Below is a small trained network, with its code and all its weights. Each question gives an input and a class and asks what happens when units are switched off, that is, made to give their printed mean instead of their output.

import numpy as np


def w(rows, s, z=0):
    codes = np.array(rows[::2]) - 128.0
    scale = np.full(codes.shape[1], s)
    scale[-1] = z or s
    return codes * scale


def f(y):
    return np.maximum(y, 0)


def log_softmax(a):
    a = a - a.max(-1, keepdims=True)
    return a - np.log(np.exp(a).sum(-1, keepdims=True))


def net(x, mask):
    res = np.array(x, float).reshape(1, 3) / 4 @ E
    y = f(res @ A[0][:, :-1].T + A[0][:, -1])
    res = res + np.where(mask, y, B[0][:, -1]) @ B[0][:, :-1]
    return log_softmax(res[-1] @ U[:, :-1].T + U[:, -1])


A, B = {}, {}
E = w([
[131,88,1,114,124],'x0',
[127,172,96,247,130],'x1',
[131,12,154,195,134],'x2',
],0.0075)
A[0] = w([
[130,43,29,93,125,4],'n1',
[126,158,136,250,128,7],'n2',
[131,162,125,222,124,114],'n3',
[131,105,124,45,129,98],'n4',
[133,93,124,155,125,66],'n5',
[129,70,123,168,132,48],'n6',
[124,185,141,81,131,93],'n7',
[134,78,40,102,130,115],'n8',
[134,72,141,153,136,128],'n9',
[133,96,141,139,129,132],'n10',
[132,113,98,167,123,58],'n11',
[122,202,209,159,127,66],'n12',
[127,166,148,118,124,142],'n13',
[124,57,126,176,126,53],'n14',
[130,102,165,118,130,57],'n15',
[132,160,75,130,126,125],'n16',
[141,158,176,140,130,135],'n17',
[120,135,128,124,128,131],'n18',
[133,202,126,76,126,157],'n19',
[131,178,177,152,129,57],'n20',
[134,120,122,125,132,108],'n21',
[132,136,135,175,128,65],'n22',
[129,208,145,64,127,57],'n23',
[133,203,26,176,120,103],'n24',
[129,188,38,130,136,97],'n25',
[126,82,213,132,120,121],'n26',
[126,108,109,32,123,37],'n27',
[123,53,231,85,137,144],'n28',
],0.02,0.011)
B[0] = w([
[94,196,190,171,41,201],'n1',
[94,197,186,166,45,197],'n2',
[6,121,126,128,128,222],'n3',
[38,111,109,132,155,188],'n4',
[96,110,106,109,146,149],'n5',
[78,100,83,121,169,168],'n6',
[96,150,166,148,90,190],'n7',
[3,128,132,133,129,218],'n8',
[108,158,150,133,101,193],'n9',
[144,147,152,109,119,167],'n10',
[123,90,117,103,154,150],'n11',
[66,91,81,110,176,224],'n12',
[78,127,136,143,113,185],'n13',
[62,96,96,110,171,184],'n14',
[192,116,123,110,128,142],'n15',
[174,110,113,122,164,178],'n16',
[58,132,125,126,112,195],'n17',
[121,122,127,137,128,138],'n18',
[7,137,134,139,109,238],'n19',
[91,97,110,102,173,176],'n20',
[129,122,140,123,118,131],'n21',
[116,153,145,141,92,148],'n22',
[127,171,164,156,69,204],'n23',
[234,80,99,90,184,235],'n24',
[231,105,98,110,169,204],'n25',
[227,139,148,127,115,210],'n26',
[75,84,87,90,184,174],'n27',
[242,163,149,152,87,253],'n28',
],0.04,0.011)
U = w([
[132,166,175,164,77,168],'0',
[101,78,97,110,168,186],'1',
[250,103,123,112,148,4],'2',
],0.013,0.0029)

Each question gives the input, the list of numbers given to net, and the class t.
The units are the neurons (one row each of A and B). Each row of codes is followed by its name. A weight is (code - 128) times the scale printed after its matrix; where a second scale follows, it is the last column's (A, B and U).
mask holds one flag per neuron, in row order. A switched-off neuron (its flag False) gives its mean, the last column of its row in B, instead of its output. The means were averaged over made-up inputs and are rounded, as every weight is.
A unit's drop is (log p(t) with every unit on - log p(t) with that unit switched off) / (log p(t) with every unit on - log p(t) with every unit switched off).
The circuit of an input: a set's keep is (log p(t) with only the set's units on - log p(t) with every unit switched off) / (log p(t) with every unit on - log p(t) with every unit switched off). Starting from the 12 units with the biggest drops (on a tie, the unit counted first), units are removed one at a time, each time the one whose removal leaves the highest keep (on an exact tie, the one counted first), for as long as the keep stays at least 0.8.
circuit, biggest first: the units of the circuit, biggest drop first
top k neurons: the k neurons with the biggest drops, biggest first
drop when u is switched off: that unit's drop, to one decimal
input [1,0,-3], class 1: top 3 neurons	(n28, n26, n1)
input [5,7,-8], class 2: circuit, biggest first	(n24)
input [3,1,-7], class 2: top 3 neurons	(n25, n24, n3)
input [0,7,0], class 1: top 3 neurons	(n3, n28, n24)
input [0,1,0], class 1: top 2 neurons	(n28, n1)
input [4,0,8], class 0: top 2 neurons	(n1, n12)
input [-1,1,-5], class 1: top 2 neurons	(n28, n1)
input [5,0,3], class 0: top 3 neurons	(n1, n12, n27)
input [8,0,7], class 0: top 2 neurons	(n1, n12)
input [6,0,6], class 0: top 3 neurons	(n1, n12, n24)
input [-6,5,-4], class 1: drop when n12 is switched off	0.9
input [7,-6,7], class 0: drop when n1 is switched off	6.4
input [-2,-2,2], class 2: drop when n19 is switched off	0.1
input [7,-2,6], class 0: circuit, biggest first	(n1)
